Below is a small trained network, with its code and all its weights. Each question gives an input and a target symbol and asks what happens when units are switched off, that is, made to give their printed mean instead of their output.

import numpy as np


def w(rows, s, z=0):
    codes = np.array(rows[::2]) - 128.0
    scale = np.full(codes.shape[1], s)
    scale[-1] = z or s
    return codes * scale


def softmax(a):
    e = np.exp(a - a.max(-1, keepdims=True))
    return e / e.sum(-1, keepdims=True)


def log_softmax(a):
    a = a - a.max(-1, keepdims=True)
    return a - np.log(np.exp(a).sum(-1, keepdims=True))


def net(x, mask):
    ids = ['ΘΞΣΩγεφ'.index(c) for c in x.split()]
    T = len(ids)
    res = E[ids] + P[:T]
    u = 0
    for l in range(3):
        r = res
        for j in range(2):
            rows = slice(4 * j, 4 * j + 4)
            q, k, v = (r @ M[l][rows].T for M in (Q, K, V))
            z = softmax(np.where(np.tri(T) > 0, q @ k.T / 4**0.5, -1e9)) @ v
            o = O[l][rows]
            res = res + np.where(mask[u + j], z, o[:, -1]) @ o[:, :-1]
        u += 2
    return log_softmax(res[-1] @ U[:, :-1].T + U[:, -1])


Q, K, V, O = {}, {}, {}, {}
E = w([
[73,114,126,85,133,135],'Θ',
[141,54,96,184,182,117],'Ξ',
[130,100,136,130,190,69],'Σ',
[108,68,122,121,224,94],'Ω',
[107,117,202,213,156,143],'γ',
[2,117,53,201,114,166],'ε',
[159,141,21,167,99,168],'φ',
],0.019)
P = w([
[67,247,156,104,198,8],'0',
[115,209,153,86,200,57],'1',
[95,201,115,103,193,90],'2',
[104,184,108,105,200,119],'3',
[92,170,102,135,205,142],'4',
[97,157,110,155,207,160],'5',
[96,121,145,171,181,160],'6',
[85,128,110,188,194,191],'7',
[86,105,126,206,196,192],'8',
[86,88,156,223,175,200],'9',
[99,81,163,252,135,221],'10',
[121,169,94,153,116,246],'11',
[90,84,159,254,159,188],'12',
],0.0065)
Q[0] = w([
[54,116,130,18,60,236],'L0H0',
[160,138,59,246,95,127],'L0H0',
[2,113,246,159,158,39],'L0H0',
[178,207,136,175,213,178],'L0H0',
[124,125,86,93,105,117],'L0H1',
[173,223,152,82,30,161],'L0H1',
[149,103,34,163,178,72],'L0H1',
[129,174,182,47,65,95],'L0H1',
],0.007)
K[0] = w([
[139,145,85,105,103,130],'L0H0',
[130,113,115,94,145,75],'L0H0',
[126,162,152,247,150,152],'L0H0',
[192,48,79,124,152,159],'L0H0',
[144,183,105,137,129,126],'L0H1',
[125,166,132,95,135,66],'L0H1',
[192,68,52,196,131,90],'L0H1',
[121,184,151,36,126,79],'L0H1',
],0.011)
V[0] = w([
[117,135,84,110,166,47],'L0H0',
[95,62,193,125,120,176],'L0H0',
[127,66,104,160,115,70],'L0H0',
[149,2,110,147,13,166],'L0H0',
[114,63,134,210,141,186],'L0H1',
[156,18,135,145,170,150],'L0H1',
[47,67,182,154,178,195],'L0H1',
[99,151,155,147,86,92],'L0H1',
],0.0081)
O[0] = w([
[120,51,156,79,155,93,190],'L0H0',
[136,151,143,88,154,137,140],'L0H0',
[61,112,189,169,167,155,169],'L0H0',
[168,156,154,60,109,95,9],'L0H0',
[177,69,161,55,102,195,255],'L0H1',
[102,94,88,75,163,112,202],'L0H1',
[80,172,123,37,159,110,249],'L0H1',
[122,152,23,165,167,1,102],'L0H1',
],0.0077,0.0081)
Q[1] = w([
[59,66,112,91,112,99],'L1H0',
[86,144,152,159,136,174],'L1H0',
[113,60,51,55,254,244],'L1H0',
[112,155,193,100,146,225],'L1H0',
[121,151,65,126,17,163],'L1H1',
[160,153,125,182,209,27],'L1H1',
[249,68,138,72,87,70],'L1H1',
[216,145,190,126,76,91],'L1H1',
],0.0078)
K[1] = w([
[133,121,106,103,54,181],'L1H0',
[36,200,95,170,105,106],'L1H0',
[84,132,203,104,91,226],'L1H0',
[166,61,130,65,155,145],'L1H0',
[119,101,86,197,116,133],'L1H1',
[123,149,50,92,167,63],'L1H1',
[150,152,145,126,219,58],'L1H1',
[65,160,254,151,187,117],'L1H1',
],0.0095)
V[1] = w([
[64,153,52,74,79,144],'L1H0',
[108,165,196,205,133,171],'L1H0',
[119,203,182,87,112,173],'L1H0',
[209,182,202,130,173,53],'L1H0',
[220,186,91,1,100,40],'L1H1',
[119,145,21,109,102,92],'L1H1',
[141,158,206,93,156,44],'L1H1',
[139,112,106,64,177,69],'L1H1',
],0.0074)
O[1] = w([
[157,158,100,17,143,55,154],'L1H0',
[171,233,202,183,92,187,140],'L1H0',
[152,206,176,14,95,127,106],'L1H0',
[2,45,148,24,110,243,27],'L1H0',
[159,128,98,162,112,154,6],'L1H1',
[181,123,194,94,123,101,124],'L1H1',
[75,149,60,117,140,98,71],'L1H1',
[93,119,142,121,85,210,144],'L1H1',
],0.0085,0.015)
Q[2] = w([
[157,134,78,122,119,21],'L2H0',
[79,86,84,178,190,125],'L2H0',
[153,61,166,7,188,127],'L2H0',
[109,131,198,174,191,101],'L2H0',
[195,109,21,153,83,233],'L2H1',
[118,227,91,106,105,182],'L2H1',
[49,3,152,161,113,164],'L2H1',
[101,222,46,109,120,12],'L2H1',
],0.0067)
K[2] = w([
[204,128,64,113,160,97],'L2H0',
[97,112,124,79,158,105],'L2H0',
[167,113,141,127,161,179],'L2H0',
[182,204,198,92,144,178],'L2H0',
[83,158,106,191,129,122],'L2H1',
[157,136,67,163,146,186],'L2H1',
[97,74,77,48,2,115],'L2H1',
[92,126,51,122,89,83],'L2H1',
],0.0087)
V[2] = w([
[53,90,159,44,108,95],'L2H0',
[170,185,149,3,183,121],'L2H0',
[148,250,108,91,99,114],'L2H0',
[156,118,40,65,102,112],'L2H0',
[123,93,152,137,169,187],'L2H1',
[116,82,132,225,104,80],'L2H1',
[134,48,137,129,157,187],'L2H1',
[103,171,165,129,89,204],'L2H1',
],0.0063)
O[2] = w([
[141,210,197,54,167,65,92],'L2H0',
[157,51,57,72,164,147,159],'L2H0',
[81,191,170,147,254,103,48],'L2H0',
[128,75,154,197,168,58,16],'L2H0',
[182,160,109,21,162,175,163],'L2H1',
[43,96,148,88,50,83,191],'L2H1',
[153,118,62,203,177,93,137],'L2H1',
[105,51,136,184,116,39,2],'L2H1',
],0.0062,0.0078)
U = w([
[124,96,188,107,116,42,222],'Θ',
[100,13,75,133,133,125,147],'Ξ',
[64,53,163,158,102,97,106],'Σ',
[66,48,131,152,116,104,3],'Ω',
[81,169,161,171,165,253,86],'γ',
[108,161,86,200,163,80,77],'ε',
[154,72,198,206,99,123,182],'φ',
],0.0069,0.0038)

Each question gives the input, a string of symbols that net reads in full, and the target symbol t.
The units are the heads (4 rows each of Q, K, V and O). Each row of codes is followed by its name. A weight is (code - 128) times the scale printed after its matrix; where a second scale follows, it is the last column's (O and U).
mask holds one flag per head, layer by layer. A switched-off head (its flag False) gives its mean, the last column of its rows in O, instead of its output. The means were averaged over made-up inputs and are rounded, as every weight is.
A unit's drop is (log p(t) with every unit on - log p(t) with that unit switched off) / (log p(t) with every unit on - log p(t) with every unit switched off).
The circuit of an input: a set's keep is (log p(t) with only the set's units on - log p(t) with every unit switched off) / (log p(t) with every unit on - log p(t) with every unit switched off). Starting from all 6 units, units are removed one at a time, each time the one whose removal leaves the highest keep (on an exact tie, the one counted first), for as long as the keep stays at least 0.8.
units of the circuit, in order: the units of the circuit, biggest drop first
unit that matters most: the unit with the biggest drop
which heads matter: for each layer, one digit per head in row order, 1 if its drop is at least 0.15 and else 0, layers parted by /
drop when u is switched off: that unit's drop, to one decimal
input Σ Θ γ, target γ: which heads matter -> 01 / 10 / 10
input γ φ Σ Σ Ξ Σ ε Ω, target ε: units of the circuit, in order -> (L1H0)
input γ Ω φ φ Ω Ω Ξ Ω γ ε ε Θ, target Θ: units of the circuit, in order -> (L1H0 L1H1)
input ε Ω ε Ω, target ε: units of the circuit, in order -> (L1H0 L1H1)
input Ω Ω φ φ Ξ φ Θ, target φ: units of the circuit, in order -> (L0H1 L2H0 L1H1)
input Ξ Σ Ξ Θ Ξ Ξ ε γ Ω Ω γ Ω Ξ, target γ: units of the circuit, in order -> (L1H0 L0H0)
input ε γ ε Θ Ω ε, target Θ: which heads matter -> 00 / 11 / 00
input Ξ γ Σ Ξ Σ Ω Θ γ γ γ Ω Ω γ, target γ: which heads matter -> 00 / 10 / 00
input Σ ε Ω Ξ φ, target φ: units of the circuit, in order -> (L1H1 L0H1)
input Ξ Ω Ω, target Ξ: which heads matter -> 00 / 10 / 01
input Θ Σ ε γ γ Θ Θ Θ Ω Ω Ξ, target Ξ: units of the circuit, in order -> (L0H1 L1H0)
input Ω ε Σ Ω γ Σ, target γ: which heads matter -> 00 / 10 / 00
input γ Σ φ φ Σ, target φ: which heads matter -> 11 / 00 / 01
input Σ φ Ω Σ, target φ: unit that matters most -> L0H1
input Ξ Θ φ φ Θ, target φ: units of the circuit, in order -> (L0H1 L1H1)
input Ξ ε Ω Ξ γ Ξ Ξ φ Ω ε Θ, target Θ: units of the circuit, in order -> (L1H0 L0H1)
input ε Ω Ξ Σ, target Ξ: units of the circuit, in order -> (L0H1 L1H0 L1H1)
input φ ε Ω Ω Ω Σ ε ε Ξ, target Θ: units of the circuit, in order -> (L1H0 L0H1)
input Σ φ Ω, target φ: which heads matter -> 01 / 10 / 10
input Ω Σ Σ, target Ξ: units of the circuit, in order -> (L1H0)
input φ Ξ γ φ Θ Σ Ω Ω Ξ ε, target ε: drop when L1H0 is switched off -> 1.5
input φ Ω ε Σ, target ε: drop when L1H1 is switched off -> 0.3
input Σ φ Θ φ φ γ Σ ε φ ε, target φ: drop when L1H0 is switched off -> 0.2
input ε ε Ξ Ω ε Ξ Σ ε Σ, target ε: drop when L2H0 is switched off -> 0.2
